Here is a tiny trained network, its code and every weight. The questions are about switching its units off for an input and a target symbol, where a switched-off unit gives its printed mean instead of its output.

import numpy as np


def w(rows, s, z=0):
    codes = np.array(rows[::2]) - 128.0
    scale = np.full(codes.shape[1], s)
    scale[-1] = z or s
    return codes * scale


def f(y):
    return np.maximum(y, 0)


def softmax(a):
    e = np.exp(a - a.max(-1, keepdims=True))
    return e / e.sum(-1, keepdims=True)


def log_softmax(a):
    a = a - a.max(-1, keepdims=True)
    return a - np.log(np.exp(a).sum(-1, keepdims=True))


def net(x, mask):
    ids = ['γζημξπτφψ'.index(c) for c in x.split()]
    T = len(ids)
    res = E[ids] + P[:T]
    q, k, v = (res @ M[0].T for M in (Q, K, V))
    z = softmax(np.where(np.tri(T) > 0, q @ k.T / 2**0.5, -1e9)) @ v
    res = res + np.where(mask[0], z, O[0][:, -1]) @ O[0][:, :-1]
    y = f(res @ A[0][:, :-1].T + A[0][:, -1])
    res = res + np.where(mask[1:17], y, B[0][:, -1]) @ B[0][:, :-1]
    return log_softmax(res[-1] @ U[:, :-1].T + U[:, -1])


Q, K, V, O, A, B = {}, {}, {}, {}, {}, {}
E = w([
[159,128,164,135,136,99,164,95],'γ',
[250,150,112,218,183,46,211,65],'ζ',
[153,144,107,125,91,149,148,109],'η',
[164,160,101,183,115,148,144,133],'μ',
[149,159,38,76,52,54,190,63],'ξ',
[68,159,138,199,214,63,105,97],'π',
[136,117,220,168,136,163,56,154],'τ',
[80,182,51,169,101,165,40,150],'φ',
[103,162,213,191,85,72,114,182],'ψ',
],0.02)
P = w([
[158,227,160,7,122,234,100,255],'0',
[201,159,102,147,175,83,91,68],'1',
[63,145,183,104,207,202,144,150],'2',
[195,148,171,181,162,139,43,60],'3',
[123,107,171,139,148,199,178,183],'4',
[124,125,187,144,141,66,3,155],'5',
[70,98,121,221,178,93,171,207],'6',
[203,124,140,150,191,83,60,79],'7',
[42,64,153,161,156,174,142,161],'8',
],0.0096)
Q[0] = w([
[118,208,14,64,225,137,46,52],'head 0',
[94,71,76,64,223,183,255,205],'head 0',
],0.0047)
K[0] = w([
[79,125,43,162,88,121,105,163],'head 0',
[143,243,2,9,149,219,170,68],'head 0',
],0.0058)
V[0] = w([
[69,100,144,96,68,163,17,130],'head 0',
[191,83,145,64,253,162,68,109],'head 0',
],0.0061)
O[0] = w([
[254,128,109,164,129,252,108,112,3],'head 0',
[44,73,53,106,212,118,77,126,174],'head 0',
],0.011,0.0043)
A[0] = w([
[55,168,100,104,137,78,54,113,191],'neuron 0',
[114,170,132,141,86,70,125,194,125],'neuron 1',
[106,157,187,53,166,169,115,192,129],'neuron 2',
[157,165,131,100,211,122,244,146,192],'neuron 3',
[157,141,198,75,119,65,81,175,92],'neuron 4',
[130,77,161,59,92,175,183,71,131],'neuron 5',
[102,193,176,179,255,129,149,166,196],'neuron 6',
[106,177,165,142,63,164,184,168,78],'neuron 7',
[126,64,106,207,87,227,162,208,156],'neuron 8',
[171,51,53,111,111,72,3,51,90],'neuron 9',
[192,131,120,127,166,129,110,74,194],'neuron 10',
[62,29,170,125,193,126,156,144,134],'neuron 11',
[144,64,32,195,192,86,106,106,252],'neuron 12',
[193,125,168,161,130,33,212,154,160],'neuron 13',
[135,163,182,211,168,183,148,219,203],'neuron 14',
[115,192,60,176,101,143,116,164,161],'neuron 15',
],0.0075,0.0035)
B[0] = w([
[168,231,172,133,211,126,191,180,199],'neuron 0',
[129,69,32,208,208,87,232,123,177],'neuron 1',
[112,180,52,118,151,157,193,59,154],'neuron 2',
[25,82,115,194,144,169,77,206,201],'neuron 3',
[156,146,213,169,194,147,197,136,158],'neuron 4',
[99,148,237,146,32,208,112,137,134],'neuron 5',
[175,111,123,58,34,90,104,195,246],'neuron 6',
[135,19,46,82,160,33,77,119,145],'neuron 7',
[72,124,117,104,141,30,59,127,161],'neuron 8',
[254,78,106,177,219,211,118,151,167],'neuron 9',
[119,153,221,138,102,165,214,246,171],'neuron 10',
[106,108,13,175,123,154,50,142,189],'neuron 11',
[91,102,107,46,123,106,62,208,229],'neuron 12',
[49,179,144,141,177,123,128,68,241],'neuron 13',
[70,113,194,91,104,101,185,88,197],'neuron 14',
[15,114,133,136,229,162,138,192,160],'neuron 15',
],0.0058,0.013)
U = w([
[2,36,127,112,88,112,81,73,198],'γ',
[103,118,155,93,211,110,112,56,1],'ζ',
[115,158,144,113,172,119,106,58,128],'η',
[15,160,206,20,109,200,242,235,198],'μ',
[145,143,121,119,174,119,153,81,158],'ξ',
[153,210,139,90,123,74,69,120,100],'π',
[187,28,146,95,182,147,172,188,140],'τ',
[135,183,138,208,202,188,138,135,48],'φ',
[125,251,214,237,70,124,102,124,132],'ψ',
],0.0059,0.0032)

Each question gives the input, a string of symbols that net reads in full, and the target symbol t.
The units are the heads (2 rows each of Q, K, V and O) and the neurons (one row each of A and B). Each row of codes is followed by its name. A weight is (code - 128) times the scale printed after its matrix; where a second scale follows, it is the last column's (O, A, B and U).
mask holds one flag per unit, heads first, then neurons. A switched-off unit (its flag False) gives its mean, the last column of its rows in O or B, instead of its output. The means were averaged over made-up inputs and are rounded, as every weight is.
A unit's drop is (log p(t) with every unit on - log p(t) with that unit switched off) / (log p(t) with every unit on - log p(t) with every unit switched off).
The circuit of an input: a set's keep is (log p(t) with only the set's units on - log p(t) with every unit switched off) / (log p(t) with every unit on - log p(t) with every unit switched off). Starting from the 12 units with the biggest drops (on a tie, the unit counted first), units are removed one at a time, each time the one whose removal leaves the highest keep (on an exact tie, the one counted first), for as long as the keep stays at least 0.8.
units of the circuit, in order: the units of the circuit, biggest drop first
unit that matters most: the unit with the biggest drop
k most important neurons: the k neurons with the biggest drops, biggest first
drop when u is switched off: that unit's drop, to one decimal
input τ π π γ μ π, target π: units of the circuit, in order => (neuron 6; neuron 3; neuron 0)
input φ ζ τ ψ τ ξ τ γ τ, target γ: 3 most important neurons => (neuron 0; neuron 8; neuron 11)
input ζ ζ μ τ, target τ: units of the circuit, in order => (head 0; neuron 9; neuron 13)
input π ξ η η μ γ γ, target γ: unit that matters most => neuron 0
input γ γ μ η π ξ τ π η, target γ: units of the circuit, in order => (neuron 0; neuron 10)
input τ γ τ, target γ: units of the circuit, in order => (head 0; neuron 0; neuron 8)
input ψ φ ψ φ, target ψ: 2 most important neurons => (neuron 12; neuron 1)
input γ τ π ζ γ ζ μ φ, target φ: units of the circuit, in order => (neuron 9; neuron 0)
input τ ζ ζ ζ τ τ, target τ: units of the circuit, in order => (head 0; neuron 13)
input τ ζ ζ ζ ζ, target γ: units of the circuit, in order => (head 0; neuron 11)
input μ γ η τ γ ζ η φ ψ, target γ: 2 most important neurons => (neuron 11; neuron 10)
input τ τ τ τ ξ μ, target τ: 2 most important neurons => (neuron 9; neuron 13)
input μ ψ ζ ξ, target ψ: units of the circuit, in order => (head 0; neuron 12)
input π ψ γ τ ζ γ ψ μ μ, target γ: unit that matters most => neuron 10
input τ τ γ π μ ξ π ζ γ, target γ: 2 most important neurons => (neuron 11; neuron 10)
input ξ τ τ τ μ ζ ζ μ, target τ: units of the circuit, in order => (head 0; neuron 13; neuron 9)
input τ μ η τ τ τ μ τ η, target γ: 2 most important neurons => (neuron 0; neuron 8)
input ξ τ ζ ψ ζ φ τ η ψ, target γ: 2 most important neurons => (neuron 7; neuron 10)
input τ τ τ ξ ψ φ ξ τ ζ, target μ: 2 most important neurons => (neuron 10; neuron 12)
input μ ξ γ τ μ ζ, target τ: most important neuron => (neuron 9)
input η τ η γ μ ζ τ η, target τ: 2 most important neurons => (neuron 13; neuron 9)
input ξ μ ζ τ ψ ζ, target ψ: 2 most important neurons => (neuron 10; neuron 13)
input μ γ ζ τ η ξ, target τ: 2 most important neurons => (neuron 9; neuron 13)
input ζ γ τ π ψ γ, target ψ: drop when neuron 15 is switched off => 0.1
